Below is a small trained network, with its code and all its weights. Each question gives an input and a class and asks what happens when units are switched off, that is, made to give their printed mean instead of their output.

import numpy as np


def w(rows, s, z=0):
    codes = np.array(rows[::2]) - 128.0
    scale = np.full(codes.shape[1], s)
    scale[-1] = z or s
    return codes * scale


def f(y):
    return np.maximum(y, 0)


def log_softmax(a):
    a = a - a.max(-1, keepdims=True)
    return a - np.log(np.exp(a).sum(-1, keepdims=True))


def net(x, mask):
    res = np.array(x, float).reshape(1, 4) / 4 @ E
    y = f(res @ A[0][:, :-1].T + A[0][:, -1])
    res = res + np.where(mask, y, B[0][:, -1]) @ B[0][:, :-1]
    return log_softmax(res[-1] @ U[:, :-1].T + U[:, -1])


A, B = {}, {}
E = w([
[148,113,64,117,87,237,1],'x0',
[185,151,105,191,72,161,75],'x1',
[138,136,187,14,128,170,68],'x2',
[35,78,97,193,66,144,151],'x3',
],0.0084)
A[0] = w([
[107,96,169,52,167,116,105,198],'n0',
[74,87,96,172,89,148,99,185],'n1',
[111,97,134,118,131,100,178,252],'n2',
[88,124,138,106,139,104,168,171],'n3',
[117,129,129,165,138,89,173,169],'n4',
[135,129,144,106,134,91,159,138],'n5',
[122,138,116,248,117,111,142,196],'n6',
[118,130,132,84,136,96,174,183],'n7',
[193,151,117,124,101,177,57,217],'n8',
[214,173,131,118,163,145,76,182],'n9',
[104,125,134,161,131,47,171,174],'n10',
[167,128,115,132,126,182,64,231],'n11',
[106,103,143,174,124,94,211,173],'n12',
[195,166,140,98,145,130,125,168],'n13',
[85,124,164,102,172,113,178,174],'n14',
[156,133,107,124,119,188,51,209],'n15',
[113,122,147,70,148,145,128,213],'n16',
[107,104,88,120,128,129,164,127],'n17',
[145,123,113,138,116,178,67,175],'n18',
],0.012,0.0039)
B[0] = w([
[134,135,195,86,218,186,105,201],'n0',
[30,96,55,130,35,186,127,215],'n1',
[117,195,154,202,127,171,136,194],'n2',
[49,215,198,154,132,160,49,179],'n3',
[118,204,74,166,125,98,82,190],'n4',
[81,143,129,158,137,149,82,167],'n5',
[146,123,22,183,8,38,134,224],'n6',
[114,179,181,171,151,174,100,181],'n7',
[180,88,106,70,141,128,219,249],'n8',
[204,130,156,79,158,66,206,221],'n9',
[91,226,123,180,79,108,94,207],'n10',
[138,20,126,67,142,124,196,235],'n11',
[153,254,89,212,110,69,84,214],'n12',
[248,162,247,150,176,39,132,191],'n13',
[78,192,167,200,155,219,53,194],'n14',
[135,52,99,43,99,142,170,245],'n15',
[105,113,164,55,179,186,142,185],'n16',
[155,163,153,151,95,137,110,157],'n17',
[119,27,99,84,109,137,148,218],'n18',
],0.0068,0.012)
U = w([
[116,202,70,221,78,47,121,4],'0',
[66,181,246,142,252,218,78,118],'1',
[255,90,168,45,196,65,219,227],'2',
[64,23,30,76,85,182,170,142],'3',
],0.007,0.00032)

Each question gives the input, the list of numbers given to net, and the class t.
The units are the neurons (one row each of A and B). Each row of codes is followed by its name. A weight is (code - 128) times the scale printed after its matrix; where a second scale follows, it is the last column's (A, B and U).
mask holds one flag per neuron, in row order. A switched-off neuron (its flag False) gives its mean, the last column of its row in B, instead of its output. The means were averaged over made-up inputs and are rounded, as every weight is.
A unit's drop is (log p(t) with every unit on - log p(t) with that unit switched off) / (log p(t) with every unit on - log p(t) with every unit switched off).
The circuit of an input: a set's keep is (log p(t) with only the set's units on - log p(t) with every unit switched off) / (log p(t) with every unit on - log p(t) with every unit switched off). Starting from the 12 units with the biggest drops (on a tie, the unit counted first), units are removed one at a time, each time the one whose removal leaves the highest keep (on an exact tie, the one counted first), for as long as the keep stays at least 0.8.
units of the circuit, in order: the units of the circuit, biggest drop first
k most important neurons: the k neurons with the biggest drops, biggest first
drop when u is switched off: that unit's drop, to one decimal
input [-5,-7,-8,-8], class 0: units of the circuit, in order	n10
input [3,-5,-1,7], class 0: 2 most important neurons	n15; n11
input [-6,-6,-6,-6], class 0: 2 most important neurons	n12; n10
input [5,-6,-6,2], class 0: 3 most important neurons	n15; n11; n8
input [-2,-3,8,-8], class 1: 2 most important neurons	n0; n14
input [1,-3,8,3], class 1: 2 most important neurons	n0; n6
input [7,7,-7,-5], class 2: 2 most important neurons	n9; n8
input [8,3,1,-2], class 2: drop when n6 is switched off	0.1
input [2,-6,-7,-7], class 1: drop when n6 is switched off	0.3
input [-5,-5,1,8], class 0: drop when n12 is switched off	0.6
input [4,6,-7,7], class 3: drop when n1 is switched off	0.3
